Below is a small trained network, with its code and all its weights. Each question gives an input and a class and asks what happens when units are switched off, that is, made to give their printed mean instead of their output.

import numpy as np


def w(rows, s, z=0):
    codes = np.array(rows[::2]) - 128.0
    scale = np.full(codes.shape[1], s)
    scale[-1] = z or s
    return codes * scale


def f(y):
    return y / 2 * (1 + np.tanh(0.7978845608 * (y + 0.044715 * y**3)))


def log_softmax(a):
    a = a - a.max(-1, keepdims=True)
    return a - np.log(np.exp(a).sum(-1, keepdims=True))


def net(x, mask):
    res = np.array(x, float).reshape(1, 6) / 4 @ E
    y = f(res @ A[0][:, :-1].T + A[0][:, -1])
    res = res + np.where(mask, y, B[0][:, -1]) @ B[0][:, :-1]
    return log_softmax(res[-1] @ U[:, :-1].T + U[:, -1])


A, B = {}, {}
E = w([
[106,129,133,185,206,89,123,171,49,158],'x0',
[176,104,172,116,163,248,148,143,79,109],'x1',
[142,114,149,45,144,59,116,181,123,123],'x2',
[183,96,215,227,117,125,158,158,133,105],'x3',
[134,79,112,184,177,105,174,129,91,218],'x4',
[175,74,140,199,75,149,111,157,230,146],'x5',
],0.012)
A[0] = w([
[182,27,167,133,118,143,143,67,161,120,133],'N1',
[83,101,161,34,187,41,102,143,105,137,146],'N2',
[121,96,102,231,158,160,100,39,39,131,127],'N3',
[145,203,15,49,81,191,135,49,107,49,175],'N4',
[57,189,118,38,97,186,94,2,161,64,155],'N5',
[171,161,103,144,62,59,134,144,251,180,192],'N6',
[170,138,150,102,47,63,86,164,140,113,3],'N7',
[215,77,254,155,125,213,134,131,101,131,105],'N8',
[222,65,209,147,168,183,138,157,136,90,177],'N9',
[232,72,226,135,83,173,119,181,109,65,175],'N10',
[97,158,59,97,193,73,81,151,69,172,136],'N11',
[93,142,77,91,124,58,150,135,94,167,132],'N12',
[152,79,116,145,20,26,102,118,239,65,141],'N13',
[206,158,110,119,153,160,107,148,121,72,121],'N14',
[61,149,106,130,64,110,169,90,98,112,10],'N15',
[228,148,214,142,167,222,172,242,137,78,188],'N16',
[160,125,51,203,162,125,173,55,75,162,127],'N17',
[40,111,62,152,148,127,146,110,99,187,165],'N18',
[133,211,66,33,88,158,109,32,157,77,216],'N19',
],0.008,0.0026)
B[0] = w([
[137,85,64,137,85,151,123,162,181,119,188],'N1',
[143,119,152,65,119,78,103,171,157,119,206],'N2',
[138,155,123,184,202,209,141,128,67,197,193],'N3',
[114,189,151,62,101,174,165,77,128,52,246],'N4',
[48,133,153,40,68,211,168,78,99,51,249],'N5',
[51,157,77,186,170,98,97,95,212,137,215],'N6',
[115,142,97,161,124,154,106,93,188,153,161],'N7',
[193,85,129,122,66,149,104,122,104,150,240],'N8',
[254,26,115,167,90,130,143,97,100,134,231],'N9',
[204,94,135,170,63,73,84,86,98,126,244],'N10',
[169,121,198,72,174,102,171,213,136,96,223],'N11',
[160,146,139,63,187,100,116,177,150,106,196],'N12',
[97,148,82,235,181,73,48,81,203,90,233],'N13',
[143,138,159,166,86,142,96,115,101,119,165],'N14',
[146,149,187,126,143,147,130,154,121,99,156],'N15',
[159,43,187,117,73,151,56,106,46,133,255],'N16',
[156,157,78,139,170,171,150,159,89,170,189],'N17',
[121,210,131,103,171,139,192,151,104,163,199],'N18',
[43,183,158,57,85,187,96,93,142,15,247],'N19',
],0.0082,0.014)
U = w([
[78,168,140,54,66,231,128,77,125,34,177],'0',
[93,139,70,239,110,72,63,105,217,100,248],'1',
[136,141,163,74,143,33,142,254,120,108,79],'2',
[157,22,17,166,28,208,212,132,175,196,75],'3',
[217,9,162,186,42,151,67,104,70,120,119],'4',
[122,176,131,190,195,212,168,163,53,202,52],'5',
],0.0081,0.0012)

Each question gives the input, the list of numbers given to net, and the class t.
The units are the neurons (one row each of A and B). Each row of codes is followed by its name. A weight is (code - 128) times the scale printed after its matrix; where a second scale follows, it is the last column's (A, B and U).
mask holds one flag per neuron, in row order. A switched-off neuron (its flag False) gives its mean, the last column of its row in B, instead of its output. The means were averaged over made-up inputs and are rounded, as every weight is.
A unit's drop is (log p(t) with every unit on - log p(t) with that unit switched off) / (log p(t) with every unit on - log p(t) with every unit switched off).
The circuit of an input: a set's keep is (log p(t) with only the set's units on - log p(t) with every unit switched off) / (log p(t) with every unit on - log p(t) with every unit switched off). Starting from the 12 units with the biggest drops (on a tie, the unit counted first), units are removed one at a time, each time the one whose removal leaves the highest keep (on an exact tie, the one counted first), for as long as the keep stays at least 0.8.
units of the circuit, in order: the units of the circuit, biggest drop first
unit that matters most: the unit with the biggest drop
top k neurons: the k neurons with the biggest drops, biggest first
drop of u: that unit's drop, to one decimal
input [6,3,3,-8,7,2], class 2: unit that matters most : N11
input [1,-4,-5,8,-5,5], class 1: top 2 neurons : N13, N6
input [1,8,-6,-8,3,3], class 5: units of the circuit, in order : N3, N17
input [0,-5,-5,-3,-6,6], class 1: top 2 neurons : N13, N6
input [7,1,-4,-7,1,-8], class 5: top 2 neurons : N3, N17
input [-8,2,5,0,5,0], class 4: top 4 neurons : N18, N5, N17, N4
input [-4,4,-6,1,1,-2], class 4: top 2 neurons : N8, N18
input [0,-7,-5,-7,-2,6], class 1: top 2 neurons : N13, N6
input [2,6,-1,-5,5,4], class 5: top 2 neurons : N10, N3
input [1,-7,-8,1,4,-6], class 5: drop of N11 : 0.0
input [6,1,-1,-8,3,-6], class 2: drop of N11 : 0.2
input [-7,-6,8,7,-6,-3], class 1: drop of N13 : 0.4
